Here is a tiny trained network, its code and every weight. The questions are about switching its units off for an input and a target symbol, where a switched-off unit gives its printed mean instead of its output.

import numpy as np


def w(rows, s, z=0):
    codes = np.array(rows[::2]) - 128.0
    scale = np.full(codes.shape[1], s)
    scale[-1] = z or s
    return codes * scale


def f(y):
    return np.maximum(y, 0)


def softmax(a):
    e = np.exp(a - a.max(-1, keepdims=True))
    return e / e.sum(-1, keepdims=True)


def log_softmax(a):
    a = a - a.max(-1, keepdims=True)
    return a - np.log(np.exp(a).sum(-1, keepdims=True))


def net(x, mask):
    ids = ['αβδζλμξπψω'.index(c) for c in x.split()]
    T = len(ids)
    res = E[ids] + P[:T]
    q, k, v = (res @ M[0].T for M in (Q, K, V))
    z = softmax(np.where(np.tri(T) > 0, q @ k.T / 4**0.5, -1e9)) @ v
    res = res + np.where(mask[0], z, O[0][:, -1]) @ O[0][:, :-1]
    y = f(res @ A[0][:, :-1].T + A[0][:, -1])
    res = res + np.where(mask[1:25], y, B[0][:, -1]) @ B[0][:, :-1]
    return log_softmax(res[-1] @ U[:, :-1].T + U[:, -1])


Q, K, V, O, A, B = {}, {}, {}, {}, {}, {}
E = w([
[145,189,176],'α',
[161,170,184],'β',
[143,198,198],'δ',
[136,200,193],'ζ',
[107,142,17],'λ',
[119,220,218],'μ',
[152,187,128],'ξ',
[146,193,249],'π',
[122,224,198],'ψ',
[140,34,61],'ω',
],0.012)
P = w([
[254,111,149],'0',
[131,190,160],'1',
[138,196,165],'2',
[147,199,173],'3',
[144,204,171],'4',
[147,210,168],'5',
[150,204,166],'6',
[155,212,175],'7',
[151,222,172],'8',
[165,212,172],'9',
[169,228,151],'10',
],0.0058)
Q[0] = w([
[202,192,62],'head 0',
[134,39,186],'head 0',
[98,30,3],'head 0',
[160,187,118],'head 0',
],0.02)
K[0] = w([
[254,106,111],'head 0',
[33,114,111],'head 0',
[129,254,102],'head 0',
[195,101,131],'head 0',
],0.023)
V[0] = w([
[99,104,250],'head 0',
[128,143,93],'head 0',
[131,66,215],'head 0',
[188,15,104],'head 0',
],0.014)
O[0] = w([
[45,182,40,6],'head 0',
[143,115,153,129],'head 0',
[116,195,44,93],'head 0',
[248,212,72,241],'head 0',
],0.015,0.0014)
A[0] = w([
[156,163,202,130],'neuron 0',
[213,169,134,76],'neuron 1',
[119,48,106,23],'neuron 2',
[226,68,213,67],'neuron 3',
[136,125,129,51],'neuron 4',
[84,135,138,70],'neuron 5',
[192,189,172,138],'neuron 6',
[98,12,46,100],'neuron 7',
[45,128,237,121],'neuron 8',
[52,195,24,87],'neuron 9',
[121,117,37,98],'neuron 10',
[146,91,128,100],'neuron 11',
[155,76,89,36],'neuron 12',
[110,197,188,85],'neuron 13',
[182,15,161,66],'neuron 14',
[130,79,80,223],'neuron 15',
[159,236,137,147],'neuron 16',
[139,193,154,95],'neuron 17',
[176,107,199,158],'neuron 18',
[110,46,179,49],'neuron 19',
[95,174,213,119],'neuron 20',
[151,47,2,72],'neuron 21',
[185,186,162,10],'neuron 22',
[61,139,43,1],'neuron 23',
],0.0079,0.0059)
B[0] = w([
[146,184,123,205],'neuron 0',
[18,158,212,232],'neuron 1',
[167,82,105,139],'neuron 2',
[108,94,42,233],'neuron 3',
[100,139,97,128],'neuron 4',
[107,177,186,146],'neuron 5',
[181,167,175,248],'neuron 6',
[168,155,3,157],'neuron 7',
[117,186,206,186],'neuron 8',
[123,40,141,197],'neuron 9',
[131,89,149,146],'neuron 10',
[109,134,154,136],'neuron 11',
[115,91,134,130],'neuron 12',
[119,89,33,165],'neuron 13',
[92,181,146,162],'neuron 14',
[211,192,57,151],'neuron 15',
[163,10,66,237],'neuron 16',
[117,75,96,178],'neuron 17',
[151,204,115,211],'neuron 18',
[110,42,127,156],'neuron 19',
[160,116,72,164],'neuron 20',
[23,96,102,136],'neuron 21',
[26,65,131,204],'neuron 22',
[178,160,254,167],'neuron 23',
],0.015,0.014)
U = w([
[78,128,57,196],'α',
[181,97,83,135],'β',
[120,127,131,150],'δ',
[128,130,143,141],'ζ',
[61,200,90,83],'λ',
[113,148,188,82],'μ',
[254,177,133,254],'ξ',
[162,96,182,42],'π',
[107,154,179,66],'ψ',
[73,127,100,22],'ω',
],0.0076,0.0055)

Each question gives the input, a string of symbols that net reads in full, and the target symbol t.
The units are the heads (4 rows each of Q, K, V and O) and the neurons (one row each of A and B). Each row of codes is followed by its name. A weight is (code - 128) times the scale printed after its matrix; where a second scale follows, it is the last column's (O, A, B and U).
mask holds one flag per unit, heads first, then neurons. A switched-off unit (its flag False) gives its mean, the last column of its rows in O or B, instead of its output. The means were averaged over made-up inputs and are rounded, as every weight is.
A unit's drop is (log p(t) with every unit on - log p(t) with that unit switched off) / (log p(t) with every unit on - log p(t) with every unit switched off).
The circuit of an input: a set's keep is (log p(t) with only the set's units on - log p(t) with every unit switched off) / (log p(t) with every unit on - log p(t) with every unit switched off). Starting from the 12 units with the biggest drops (on a tie, the unit counted first), units are removed one at a time, each time the one whose removal leaves the highest keep (on an exact tie, the one counted first), for as long as the keep stays at least 0.8.
units of the circuit, in order: the units of the circuit, biggest drop first
top k neurons: the k neurons with the biggest drops, biggest first
drop of u: that unit's drop, to one decimal
input λ ξ λ ξ ψ, target λ: top neuron	(neuron 3)
input β δ λ β ξ ζ β π ξ ξ λ, target β: top 4 neurons	(neuron 1; neuron 9; neuron 22; neuron 8)
input ξ β π π ζ β ξ α β μ, target ξ: units of the circuit, in order	(neuron 1; neuron 22; head 0)
input ψ λ π α, target ψ: top 3 neurons	(neuron 8; neuron 16; neuron 3)
input π λ ξ λ λ ξ π, target π: top 2 neurons	(neuron 23; neuron 9)
input ω ψ ξ λ ξ λ δ, target α: top 4 neurons	(neuron 22; neuron 1; neuron 16; neuron 3)
input λ μ ξ λ μ, target λ: top 2 neurons	(neuron 3; neuron 14)
input β ζ δ, target β: top 2 neurons	(neuron 1; neuron 22)
input ξ λ β λ π λ β β ξ, target ξ: units of the circuit, in order	(neuron 1; neuron 22)
input μ β δ μ ξ β ξ β, target μ: units of the circuit, in order	(head 0; neuron 3; neuron 8; neuron 23)
input ζ ξ ξ ξ ξ ξ β λ ω π, target α: units of the circuit, in order	(neuron 22; head 0; neuron 3; neuron 23)
input μ ξ ξ, target μ: top 4 neurons	(neuron 23; neuron 16; neuron 3; neuron 8)
input β ψ ψ, target β: top 2 neurons	(neuron 1; neuron 22)
input λ ξ μ ξ δ, target λ: top 3 neurons	(neuron 3; neuron 14; neuron 18)
input ξ μ ξ ζ ω ξ ξ ω λ λ, target ξ: units of the circuit, in order	(neuron 22)
input ξ ζ ψ λ, target ξ: drop of neuron 22	0.7
input λ ζ δ λ λ ω ξ λ δ π, target α: drop of neuron 22	1.4
input π ξ ψ α, target π: drop of neuron 15	0.0
